Below are the code and all the weights of a small trained network. Each question names an input and a class and asks about switching units off, where a switched-off unit gives its printed mean instead of its output.

import numpy as np


def w(rows, s, z=0):
    codes = np.array(rows[::2]) - 128.0
    scale = np.full(codes.shape[1], s)
    scale[-1] = z or s
    return codes * scale


def f(y):
    return np.maximum(y, 0)


def log_softmax(a):
    a = a - a.max(-1, keepdims=True)
    return a - np.log(np.exp(a).sum(-1, keepdims=True))


def net(x, mask):
    res = np.array(x, float).reshape(1, 5) / 4 @ E
    y = f(res @ A[0][:, :-1].T + A[0][:, -1])
    res = res + np.where(mask, y, B[0][:, -1]) @ B[0][:, :-1]
    return log_softmax(res[-1] @ U[:, :-1].T + U[:, -1])


A, B = {}, {}
E = w([
[144,100,10,186,106,136,64,143,140],'x0',
[56,153,31,73,68,82,155,136,122],'x1',
[139,203,149,81,78,145,71,130,68],'x2',
[169,112,164,122,60,144,156,224,151],'x3',
[107,135,147,127,117,128,115,132,143],'x4',
],0.013)
A[0] = w([
[151,148,43,201,110,191,56,147,163,89],'n0',
[146,121,129,122,61,161,153,219,110,18],'n1',
[134,142,117,125,195,117,118,8,88,80],'n2',
[188,188,136,62,92,156,49,119,71,3],'n3',
[195,79,219,196,185,255,43,122,107,27],'n4',
[206,90,155,97,80,164,184,189,158,78],'n5',
],0.0087,0.0052)
B[0] = w([
[142,137,204,96,154,165,183,110,90,222],'n0',
[114,116,138,161,104,116,98,61,106,173],'n1',
[119,113,169,167,71,166,78,113,138,205],'n2',
[151,42,130,112,163,99,149,122,250,186],'n3',
[57,74,120,106,95,63,157,130,94,249],'n4',
[111,131,140,173,100,175,78,73,140,191],'n5',
],0.013,0.012)
U = w([
[133,138,141,198,97,170,1,63,98,41],'0',
[165,84,127,160,181,123,154,121,235,186],'1',
[82,128,91,88,60,65,135,134,37,88],'2',
[155,189,248,86,142,201,202,103,73,108],'3',
[132,128,155,133,121,162,97,132,106,254],'4',
[175,168,160,169,153,100,95,146,106,100],'5',
],0.011,0.0087)

Each question gives the input, the list of numbers given to net, and the class t.
The units are the neurons (one row each of A and B). Each row of codes is followed by its name. A weight is (code - 128) times the scale printed after its matrix; where a second scale follows, it is the last column's (A, B and U).
mask holds one flag per neuron, in row order. A switched-off neuron (its flag False) gives its mean, the last column of its row in B, instead of its output. The means were averaged over made-up inputs and are rounded, as every weight is.
A unit's drop is (log p(t) with every unit on - log p(t) with that unit switched off) / (log p(t) with every unit on - log p(t) with every unit switched off).
The circuit of an input: a set's keep is (log p(t) with only the set's units on - log p(t) with every unit switched off) / (log p(t) with every unit on - log p(t) with every unit switched off). Starting from all 6 units, units are removed one at a time, each time the one whose removal leaves the highest keep (on an exact tie, the one counted first), for as long as the keep stays at least 0.8.
circuit, biggest first: the units of the circuit, biggest drop first
unit that matters most: the unit with the biggest drop
k most important neurons: the k neurons with the biggest drops, biggest first
drop when u is switched off: that unit's drop, to one decimal
input [2,6,1,6,-4], class 0: unit that matters most -> n4
input [-6,4,1,6,6], class 0: 2 most important neurons -> (n5, n0)
input [-8,-8,-7,0,0], class 2: 2 most important neurons -> (n4, n0)
input [4,3,-3,-4,-8], class 4: circuit, biggest first -> (n4, n3, n5, n0)
input [-3,4,-7,-8,-8], class 0: 2 most important neurons -> (n2, n3)
input [2,3,8,8,1], class 0: 2 most important neurons -> (n1, n5)
input [3,-7,6,-4,-5], class 2: 2 most important neurons -> (n4, n5)
input [-5,-4,6,-8,8], class 0: 2 most important neurons -> (n2, n0)
input [7,-6,-5,-4,-4], class 3: 2 most important neurons -> (n0, n3)
input [2,5,5,2,7], class 4: 3 most important neurons -> (n4, n3, n1)
input [-7,-2,3,-8,-3], class 0: 2 most important neurons -> (n2, n0)
input [3,5,-1,-5,8], class 4: 3 most important neurons -> (n4, n5, n1)
input [1,-7,5,8,1], class 0: 2 most important neurons -> (n5, n1)
input [-4,0,6,1,-1], class 1: 2 most important neurons -> (n3, n0)
input [1,4,4,0,-7], class 4: circuit, biggest first -> (n4)
input [-1,7,7,-6,2], class 1: drop when n4 is switched off -> 0.2
input [0,-8,-1,3,5], class 2: drop when n4 is switched off -> 0.9
input [8,-4,0,-4,7], class 3: drop when n0 is switched off -> 0.8
